Rows are numbered. After the first four, each row is followed by the numbers of the three nearest rows among all rows above it, by straight-line distance, nearest first.
(in the rows, 128 means zero)
1: [123 140 151 121  91 146 101 147 104 132 126 151 106 126 125 125 137 116
 147 110 121 113 109 132 123 131  98 154 109 118 138 166 115 100 119 158
 133 108 104 164 149 110 117 168 199 100 118 116 136 131 110 124 139 155
 141 115 136 132 134 169 129 132 195 117 179 124]
2: [120  91 146 106 144 123 117 106 123 163 173 108  92 113  99 125 103 137
 128 169 124 133 127 150 124 181 230  77 206 153  90  78 111 123 165  77
 114 126 170  90 131 111  91 119 117 156 155 146 113 110 141 124 130  94
 108 143  78 116 119 103 111 144  88 116 117 132]
3: [ 99 128 118 171 101 141  69 165  72 147 121 153  71 146 125 157 169 176
 114  83  94 122 152 124 114  96  17 234  71 110 179 187 127  87  73 157
 122 102  39 211 139 120 128 247 170  41 106  90 183 201 127 116 168 195
 134  90 155 136 200  83 104 130 196  96 208 119]
4: [145 140 110 130 122 104 117 118 138 127 132 107 127 124 125 110 121 134
 150 132 123 110 104 123 131 122 104 131 137 151 142 114 125 135 135 136
 119 131 134 100 118 140 111 148 125 112 109 128 123 105 103 136 144 141
 137 124 127 115 141 122 144 130  87 127 147 118]
5: [128 144 125 133 126 117 110 153  99 101 156 129 102 122 136 155 116 160
 132 108 101 103 115 133 126  98  47 204  85 120 148 151 139  96  72 159
 143 125  63 159 125 124 123 187 170 105 129  80 121 171 142 120 113 160
 128  97 124 106 146  79 131 128 168  94 192 161]
1 3 4
6: [125 174 129 134 118 129 117 140 148 152 142 112 103 129 108 144 112 127
 139 150 129 116 128 142 108 136 109 156  92  95 149 131 114  81 121 131
 108 107  92 158 120 137 136 151 158 135 149 103 135 116  99 136 137 145
 138 133 107 119 136 126 136 119 111 103 183 124]
4 1 5
7: [132 103 151  90 131 154 133  92 143 139 140  89 131 130 102 110 102 107
 108 168 126 148 124 145 119 159 199  82 188 135 113  82 110 136 172 147
 119 107 172  79 113 130 113  59  93 147 153 121 133 107 124 141  88 103
 122 131 126 116 151 135 148 116  63 136  99 112]
2 4 6
8: [143 117 117 155 130 136 120 125 111  80 111 129 137 129 120 142 110 100
 134 137 113 102 104 143 133 167 143 123 135 126 131 136 113 110  96 162
 107 121 135 149 119 119 124 125 145 133 153 125 163 104 115 103 109 115
 125 121 109 165 107 131 147 130 124 107 166 125]
4 6 1
9: [107  93 153 133 140 120 129 121 120 118 108 131 120 128 118 132 118 135
 110 151 135 132 130 120 121 129 150 155 148 121 130 153 135 118 114 107
 114 128 111 158 102 127 118 128 119 130 130  74 119 130 140 126 130 116
 116 115 119 126 125  57 113 144 120 121 158 134]
8 4 6
10: [109 112 129 152 139 122 124 114 163 131 117 112 136 138 125 122 147 143
 127 142 132 114 130 155 145 174 126 144 161 111 140 115 123 124 106 133
 134 145 127 129  95 128 132 139 129 121 156  92 124 108 119 132 122 134
 126 139 119 137 105  96 138 124 104 119 118 115]
9 4 8
11: [135 219 111 222 104 126  46 177  85 126  98 167  96 116 129 167 184 175
 104  88 123 122 128 106  99  69   1 255   1  83 171 223 147  46  22 160
 143  88   1 209 142  84 141 255 236  96  87 112 164 210 147 112 152 211
 150  68 162 137 163 114 114 125 255 103 255 163]
3 5 1
12: [117 130 135 149 106 135  95 137 112 130 131 125  99 135 143 131 126 112
 127 148 143 117 128 136 122 132 129 150 168 112 110 164 138 150 134 171
 130 133 143 132 122 114 103 133 142 119 100 133 148 131 139 108 134 128
 161  94 127 130 155  87 127 138 133 137 186 123]
9 4 8
13: [114 100 128 123 133 159 119 142 143 111 116 133 105 128 109 128 129 143
 152 139 148 107 123 122 155 171 161 145 140 141 138 117 125 124 113 127
  79 105 104 158 134 112 111 168 144 148 161 108  97  94 121 141 125  90
 126  93 109 133 103  69 122 146  75 132 155 141]
9 10 8
14: [122 179 100 198 101 141  44 225  87 120 103 181  93 115 133 160 140 182
 127  73 103  92 116 129 112  97   1 255  37  84 173 211 140  89  34 182
 136  83   2 230 131 102 157 255 213  40 118  43 135 189 168 117 146 215
 150  81 129 126 167  61 127 108 241 101 234 145]
11 3 5
15: [120  81 130 112 124 124 147 103 110 111 150 101 126 145 116 127 121 143
 130 132 127 126 148 148 143 154 172  86 156 131 117  87 103 154 143 107
 141 123 139 105 128 114 112  96 134 163 132 175 141  81 122 127 128 106
 116 140 132 135 139 163 135 139  92 145 123 140]
7 2 4
16: [137 196 110 171  91 141  54 187  84 137 122 166  90 123 133 150 173 179
 122 105  79 108 102 116  91  32   1 255   4 126 188 188 139  61  42 183
 136  81   1 202 121  95 148 255 233  45  88  78 143 176 152 116 143 203
 134  50 139 129 172  94 104 118 255  74 255 133]
11 14 3
17: [127 141 138 155 114 125  89 161 118 144 135 153 105 129 153 176 166 146
 134  87 135 126 148 120 111 118  52 210  85 117 164 167 137  75  87 138
 122  81  76 155 147 122 144 209 164 105 124  87 154 156 124 108 126 174
 164 112 130 128 157 126 115 111 187 125 202 137]
5 1 3
18: [134  44 145  53 146 123 182  69 130 131 143  87 170 132 114 101  96  91
 126 194 156 149 113 156 173 237 255   7 237 133  94  28 103 166 177  51
 119 147 241  94 114 153  95   1  59 173 166 120 129  66 115 149 106  54
 100 184  96 137  59 128 154 146   1 152  36 106]
7 2 15
19: [126  96 140 147 133 126 121 144 106 139 117  99 100 131 133 136 148 135
 109 148 144 125 164 144 157 142 134 144  95 135 127 144  89 106  98 115
 130  85 115 164 112 109 100 120 148 146 158  71 164 118 109 113 125 121
 113 118 110 106 101 107 127 136 130 112 215 153]
9 6 8
20: [158 144 103 161 131 132  87 167  98 132 108 144 114 109 128 167 158 159
 114 117 105 136 116 147 130  92  34 221  44 120 154 165 130  67  61 169
 122  88  65 173 137 114 124 198 164 110 125  80 167 170 122 122 127 150
 150 106 110 121 122 132  95 122 214  79 203 127]
17 5 3
21: [131  76 144  58 141 131 139  63 125 127 142 111 119 140 113 113  97  90
 127 171 149 122 135 136 156 216 255  40 255 174 120  72 131 140 193  62
 123 152 218  93 126 147 106  65  80 187 155 139 135  77 119 149  85  99
 105 190 119 119 105 177 144 126  16 135  88  97]
18 7 2
22: [108  66 108 137 147 147 131 132 102 119 132 117 104  91 114 130 127 129
 130 169 121 138 103 177 155 170 177 118 171 171 124 104 124 161 103  93
 104 126 128 134 135 110 115 122 127 147 172 105 139  81 121 127 103 105
 130 121 113 108 136 115 133 131  86 131 149 116]
13 15 10
23: [ 99 122 139 121 126 103 137 134 114 146 124 143 115 128 122 114 128 119
 118 144 116 136 110 150 143 168 136 148 164 153 146 129 117 128 137 112
 118 119 145 139 122 120 132  92 129 147 126 115 110 133 127 146 120 128
 122 105 110 118 113 125 115 118 128 109 157 133]
9 10 4
24: [103  56 151  59 150 138 207  57 162 142 149  67 127 134 112  82  92 106
 126 193 174 142 117 149 169 211 255   1 255 147  81  32 110 193 245  57
 117 167 255  72 137 153  94   1  59 212 146 158  64  78 119 146  99  61
 101 188 113 122  70 150 159 128   1 171  10  97]
18 21 7
25: [137 109 145 117 128 106 118 134 114 132 137 117 101 111 133 126 141 141
 128 121 126 101 106 147 127 140 131 141 146 147 158 113 133 109 113  80
 136 121 145 128 116 120  93 141 150 125 132 117 145 140 113 136 124 120
 150 154  97 141 129 119 115 124  86 134 167 126]
4 23 10
26: [139 125 120 112 137 127 113 132 121 112 143 119 111 119 150 137 115 116
 102 152 122 157 143 140 126 139 137 125 128 135 131 116 136 117 132 150
 112 124 123 174 115 149 123 151 135 117 124 161 140 138 132 132 136 140
 130 146 115 123 142 161 124  96 156 127 124 158]
23 4 8
27: [125  89 140  96 146 131 146 130 128 113 141  99 125 119 112 120 132  92
 111 152 136 144 145 136 143 161 183  88 146 122 133 120 100 150 123 109
 125 147 162 111 130 146 103  84 127 150 124 116 154 121 129 146 106 117
 147 146 120 111 121 141 124 129  95 121 141 119]
15 7 23
28: [101 116 126 126 111 111 111 106 107 150 141 125  59 128 154 129 140 164
 138 138 122 145 124 125 157 146 129  74 185 114 129 126 135 131 103 156
 135  92 158 101 135 130  94 123 151 112 153 111 122 152 116 105 115 130
 145 144 117 140 127 117 137 108  96 146 123 122]
25 10 4
29: [121 179 128 132 126 142 102 149 106 101 130 117 143 112 139 132 122 121
 131 116 125 137 133 116 113 147 102 137 108 124 125 131 129 110  93 118
 136 118 104 155 112 115 141 190 109 117 137 119 120 154 147  99 132 148
 117 121 145 144 143 130 113 117 173 101 157 124]
26 1 6
30: [139 171 133  81 135 120 108 115 112 168 134 139 110 107 159 164 104  98
 122 132 115 119 134 147 127 135 129 153 136 137 156 140 153  87 139 117
 197  98 124 137 114 128  98 125 104  98 135 182 132 202 132 125 137 156
 131 181 137 122 128 167 150  95 184 125 132 140]
26 29 25
31: [130 133 132 122 133 127 123 149 107 134 139 119  97 110 140 133 115 131
 124 131 138 119 143 135 104 140 125 151 153 132 125 109 131 144 107 109
 140  89 129 117 154 133  77 147 123 130 129 127 124 113 124 140 143 165
 134 122 118 132  97 119 149 102 117 132 141 125]
25 4 23
32: [129  78 144  99 139 136 184  79 135 144 123  97 111 131 109 128 100 118
 121 166 124 117 105 132 142 231 233  57 243 141 140  99 113 165 176 100
 133 126 223  53 122 154 115  48 100 161 151 138  99  93 118 120 106 104
 103 142 103 113  80 127 160 107  67 158  80 106]
21 7 2
33: [153 138 131 113 152 149 178 119 143 107 135 113 126 130 110 124 108 127
 121 138 145 139 115 131 148 139 181  88 167 129 131  96 124 140 150 114
 134 123 167 115 100 134 100  84 102 133 129 109 126 112 115 112 118 104
 115 110 122 118 102 156 139 108  79 118 126 135]
27 7 15
34: [ 99 130 116 152 112 146  85 155  89 131 125 117  81 121 133 138 155 177
 142 121 116  90 118 136 114 107  21 169  75 120 142 149 151  78  55 159
 101  95  65 177 125 120 121 202 163 120 121  93 134 148 112 123 132 170
 119 102 129 131 190  81 111 141 177 118 156 152]
5 17 20
35: [109  65 119 117 141 144 131 145 134 101 149 114 116 124 116 132 127 172
 130 118 132 125 132 123 175 171 148 142 187 104 124 110 121 140 122 174
  93 135  85 131 150 104 121 156 138 155 134  80 127  85 111 133 141 132
 118  96 113 152 104  78 132 141  78 133 171 138]
13 10 9
36: [ 96  87 129 133 153 135 140 131 135  95 123 148 124 108 106 133 124 182
 141 110 140  89 119 115 144 153 163 140 169 126 131 136 144 137  98 130
  96 125 146 139 166 114 147 138 160 109 153  69 102  58 135 125 106 118
 137  49 129 131 128  36  98 143  84 119 133 127]
13 35 9
37: [124  66 152  97 135 126 136 129 103 146 133  99 113 112 128 138 111 124
 126 139 117 152 122 174 149 206 194 145 155 124 121 115 139 131 129 117
 116 133 155 132 105 135 114  96 101 129 151  99 136 143 112 158 118 117
 127 122 130 136  92 127 136 132  67 109 129 130]
27 23 22
38: [113  81 127 134 125 129 126 125 132 126 115 111 139 125 119 142 122 165
 142 138 162 124 138 119 135 146 155 141 178 113 145 125 148 119 101 121
 116 114 132 146 121  97 122 135 130 148 151  55 110  90 122 111  87 129
 136  72 119 120 140 105 115 128 112 114 172 130]
9 36 13
39: [ 99  50 138 144 112 119 150 147 148 100 118 135 119 156  96 118 135 175
 113 143 134  93 128 123 144 176 190 184 162 145 116 113 117 157  61 110
  49 142 114 156 107  98 136 110 140 123 157  44 105  13 132 134  88 113
 114  68 136 136 130   1 125 139  48 103 149 132]
36 13 38
40: [131 132 125 175 119 131  85 171  85 166 137 137  95 123 138 169 147 147
 123  95 128 105 132 139 130 120  52 206  82 111 148 141 131  85  63 141
 145 110  77 152 109 125 144 247 177  91 139  84 187 150 139 116 132 137
 152  86 106 125 149  90 112 129 200 120 225 128]
17 20 5
41: [135 198 102 194  89 142  69 171  77 121 123 147 102 124 145 184 186 183
 130  92  98 113 116 162 117  51   1 255  12 116 148 175 125  69  37 135
 136  82  27 207 129  86 151 255 204  69 134  84 144 154 147 105 177 200
 134  70 126 136 180 103 116 131 255 106 238 137]
16 11 14
42: [134 113 139 127 129 136 152 112 138 128 115 106 132 134 112 129 109 103
 122 128 130 135 142 134 128 155 149 125 156 125 115 119 137 140 157 110
 139 151 184  85 117 134 102  87 124 143 144 161 145 125 118 118 121 113
 134 153  89 125 117 120 155 138  79 132 103 130]
27 33 15
43: [153 142 132 111 124 131 139  95  85 161 144 110 109 132 111 158 115 103
 118  97 114 128 117 169 142 133 116 121 120 149 133 120 146  86 135  72
 187  98 122 107 132 158 119 148 105 144 134 177 146 172 122 136 116 137
 142 191 125  95 116 203 117 125 167 154 125 135]
30 26 25
44: [127  77 142  72 144 163 153  82 151 121 141  95 137 124 126 114 107 105
 121 169 145 134 118 148 163 226 255  30 235 162  75  52 102 191 186  66
 112 129 194  93 124 139 107  15  90 183 130 173 114  68 118 131 116  44
 101 167 108 134  79 143 161 121  29 149  73 113]
18 21 32
45: [127  62 146  92 129 133 167  75 142 108 145  69 129 124  97  73  97  99
 117 182 148 120 121 157 145 196 255  40 214 129 110  73  99 145 147 104
  87 134 219  73 111 128 111  13  73 170 150 141 104  73 107 158 110  70
 121 163 117 121 129 120 143 132  44 160  73 109]
44 32 21
46: [124  93 124 119 138 132 168 100 153 125 154  93 156 102  78 109  97 123
 144 165 125 129 124 162 154 195 225  67 223 138 113  94 132 124 164  61
 102 148 202  99 102 138 115  66  98 191 147 169 118  82 111 129 136  88
 116 161 125 102  94 144 125 164  70 153  87 147]
45 32 2
47: [132 135 133 126 115 117 124 126 109 145 128 133 121 126 148 132 144 124
 124 146 117 122 137 151 128 142 124  89 127 144 139 132 138 111 119 101
 106 120 148 129 126 102 113 158 107 107 132 152 127 137 142 118 144 151
 148 144 115 140 121 138 133 103 132 117 158 137]
26 25 31
48: [134 127 124 159 134 125 106 128 107 122 139 140 114  93 104 138 133 191
 140 100 112 119 144  95 141 110  20 155  98 148 140 139 140 106  93 138
 114 120  99 149 124 125 119 173 160 128 145  99 108 116 128 112 142 169
 118 109 139 133 132  95 126 130 179 114 171 127]
5 34 29
49: [120  90 121 122 130 125 121 122 100 156 131 128  87 104 138 130 116 143
 114 150 142 133 114 147 142 145 123 145 171 148 131 116 104 116 134 108
 152 105 124 131 118 124 121 135 126 123 149 129  97 105 102 141 127 109
 146 131 106 117 122 120 122 137 118 144 145 116]
23 25 31
50: [133 213 111 195  85 122  53 207  92 115 113 149  80 123 152 163 175 188
 102  79  90  99 134 127 107  90   1 252  11 118 183 222 121  56  48 225
 121 101   1 217 148  86 162 255 204  39 118  53 163 184 130 106 156 188
 147  63 144 152 164 104 110 129 255  57 249 145]
16 14 11
51: [140 162 153 105 142 121 112 126  93 146 140 104 130 125 137 133  94 134
 133 130 114 152 158 170 140 127 117 124 118 124 133 118 130 106 117  88
 175  89 125 127 106 133 114 130 136 134 117 188 149 158 119 132 134 149
 143 160  98 117 116 200 124 113 170 121 127 134]
43 30 26
52: [118  73 130 136 119 123 147 158 133 138 155 113 122 100 132 123 122 159
 137 144 143 115 111 133 136 139 138 138 163 123 133  64 128 163  97 196
  87 129 116 111 125 124 137 160 165 160 150 126 116  46 140 136 122 126
 108  73 137 127 152  54 123 154 106 140 161 129]
35 13 36
53: [140 141 115 153 124 160 100 130  80 100 144 151 136 133 133 138 157 156
 118 105 115 112 124 125 148 110  87 171  88 116 122 135 121 105  92  84
 123  91  75 164 108 122 120 170 172 109 124 124 129 148 119 131 127 154
 120 136 136 144 145 115  97 132 176 117 182 129]
29 48 1
54: [142 208 150 104 117 135 129 107  83 167 137 141 156 115 140 146 105  84
 136 132 127 156 134 162  99  94  83 118  74 133 127  97 142 120 113  92
 212  92 177 141 134 132 119 146 138 116 103 185 178 216 118 102 122 135
 142 203 131 134 129 255 145 117 188 111  80 127]
51 43 30
55: [103  73 141 125 115 128 123 152 146 109 127 136 105 142 115 116 155 177
 131 167 114 116  93 131 169 174 190 167 204 125 140 103 141 166  82 208
  42 125 136 147 128 114 126 147 135 144 163   1  93  51 107 147 110 119
 116  45 123 141  92  23 110 143  38 139 108 125]
39 36 35
56: [134  88 125 104 142 131 121 106 108 138 154 100  94 119 114 137  90  92
 142 121 145 135 137 157 111 178 204  85 186 136 117 152  98 129 168 106
 116 129 168 123 126 115 123 105 117 154 125 126 140 120 130 124  99 100
 128 167 130 119 136 144 150 136  55 128 102  83]
27 7 42
57: [156 170 166 127 105 127  96  98 107 198 141 124 143 119 132 130 136 100
 137 110 121 143 133 139 104 134 106 122 137 153 119 132 113 114 116 110
 154 122 132 127 125 142 126 105 110 127 132 134 150 194 124 117 132 136
 126 182 140 170 132 133 134 128 185 116 106 126]
30 51 47
58: [109  98 123  84 152 113 125 100 127 124 158 100  98 129 135 103 116 124
 124 151 136 138 141 164 168 188 235  74 201 148 131  84 124 158 135 123
 139 104 158  92 108 111 122 110 121 151 147 136 135 104 145 138 116 117
 122 165  97 119  90 131 138 141  81 140 124 116]
2 15 27
59: [131  77 125 129 144 154 127 116  97 117 142 108  93 122 132 116 115 160
 130 142 137 117 159 125 150 175 180 149 183 150 130 136 106  78 115 105
 110  97 137 132 129 143 131 131 130 100 125 116 122 106 124 151 123 113
 143 134 123 125 117  73 129 141 132 124 145 112]
49 9 13
60: [110 103 113 116 125 131 117 129 138 112 117  98 115 129 117 126 142 134
 137 127 113 119 124 142 123 175 144 146 167 117 145 132 122 105 114 155
 114 118 114 130 119 137  94 154 126 137 164 102 131 117 143 123 116 106
 105 120 117 140 126 126 138 143  95 113 169 135]
10 8 13
61: [113  85 121 110 134 134 135 119 132 135 149 105 135 136 117 146 111 107
 113 162 158 143 129 138 147 155 209 114 209 121 119  96 118 154 170 114
 137 127 148  98 139 105 129 122  99 143 140 164 115 103 131 120 122 122
 129 175  87 120 128 128 100 144  81 158 105 129]
58 15 2
62: [139 112 138 159 156 104 104 134  79 101 121 101  94 129 147 150 153 124
 117 128 120 133 153 158 137 156 138 117 155 115 123 133 151 123 130 127
 131 114 140 134 155 111 143 116 109 130 138 131 103 175 142 110 124 121
 132 164 100 131 135 113 140 144 177 115 141 140]
47 26 23
63: [149 138 135 181 111 104  83 190  80 111 133 146  92 126 155 182 168 159
 120 103 125 131 145 150 112 122   2 230  85 111 169 174 142  75  50 166
 143 130  67 215 154  99 134 255 180  94 125  94 156 158 147 108 158 175
 145 117 132 116 163 131 108 101 232 108 207 125]
17 20 40
64: [112  42 153  68 140 135 180  47 153 170 158  94 115 117 120 123  89  97
 123 192 144 137 140 158 155 236 255   1 255 115  76  38 117 211 185  68
  88 137 255  50 115 147  85  38  38 201 161 165  52  93 106 145  76  89
 118 190 119 115  70 121 153 139   1 159  40 110]
24 18 44
65: [119  72 131 104 138 126 158  84 168 157 142 122 121 133 121 123  97 137
 151 163 124 145 128 131 138 153 227  64 185 122 105 105 104 132 168  24
 128 127 170 123 110 136 101  67 118 143 141 161 127 121  98 127 110 104
 123 141 122 152  48 158 150 113  64 134 114 135]
46 33 2
66: [122 167 138 131 130 141 116 109  72 162 165 135 121  88 152 122 126  99
 126 139 142 142 119 149 154 110 123 120 110 127 135 113 128 114 134 130
 163 137 140 123 104 126 110 115  94 106 119 125 137 194 132 116 138 132
 119 184 137 135 129 185 137 113 154 126 126 124]
57 30 51
67: [109 142 138 134 102 121 138 145 117 112 150 116 130 153 139 110 120 203
 142 118 113 115 114 132 114 100  68 190  52 149 160 111 119 131  47 186
 132 108  99 118 114 123 124 167 180 105 173 127 188 111 126 121 134 153
 134  52 130 147 150 114  98 141 139 114 243 141]
5 48 40
68: [106   9 144  29 164 120 198  46 160 131 179  63 133 128 112  74  72 101
 115 196 158 133 145 167 170 239 255   1 255 166  74  32  84 211 216  99
 121 168 255  38  95 151  88   1  56 214 166 186  63  30 119 136  89  36
 115 188  92 104  72 163 179 114   1 158   1 125]
24 64 18
69: [114 163 158 114 125 121  94 121  86 150 121 107 133 127 144 125 119  93
  93 125 121 136 141 146 101 127 123 151 132 124 131 126 119  89 141 131
 192 112 151 143 119 144  99 119 132 124 122 165 168 166 116 120 136 132
 133 186 134 123 123 196 127 125 178 124 137 131]
51 30 66
70: [116  50 100 160 130 103 152 126 150  96 141 141  82  98 108 122 143 164
 143 144 127 111 107 100 140 135 154 141 191 102 104 141 144 101  68 109
  51 151 105 118 141 123 131 163 158 158 134  40 101  65 115 150 129 122
 125  64 132 132 131  12 101 149  87 141 151 132]
36 35 39
71: [145 149 134  98 145 135 120 120 108 145 144 138 103 105 145 119 117 143
 138 120 129 129 117 148 113 157  90 143 155 131 130 108 134 108 127 105
 152 104 122 101 108 114 108 107 108 138 122 112 140 125 130 148 103 137
 144 163 124 142 128 152 117 129 135  95 139 132]
25 31 49
72: [145 146 117 148 125 117  93 163 105 110  95 147 102 126 151 144 144 167
 122  53 132 152 120 147 124  73  32 189  66 151 147 149 136 113  60 140
 139 108  82 202 104 111 130 192 184  63 112 107 145 155 140  94 133 201
 119 106 116 108 165  85  97 107 169  75 208 128]
5 20 17
73: [109 224 105 215  97 122   3 201  66 110 105 175  62 135 147 190 187 188
 109  67 101 118  99 114  94  48   1 255   1 126 195 211 123  36   1 214
 123  75   1 222 148  74 180 255 201  39 106  75 169 201 138 120 140 216
 134  34 148 134 183  90  82 123 255 101 255 149]
50 16 11
74: [106 101 133 124 130 109 126 131 128 146 134 128 105 131 115 130 118 157
 137 139 138 142 130 145 128 148 135 127 153 144 141 114 112 103 115  96
 120 103 117 142  96 137 135 162 125 145 140 129 136 144 149 132 115 126
 138 124 132  85 138 126 131 136 113 128 155 107]
49 23 25
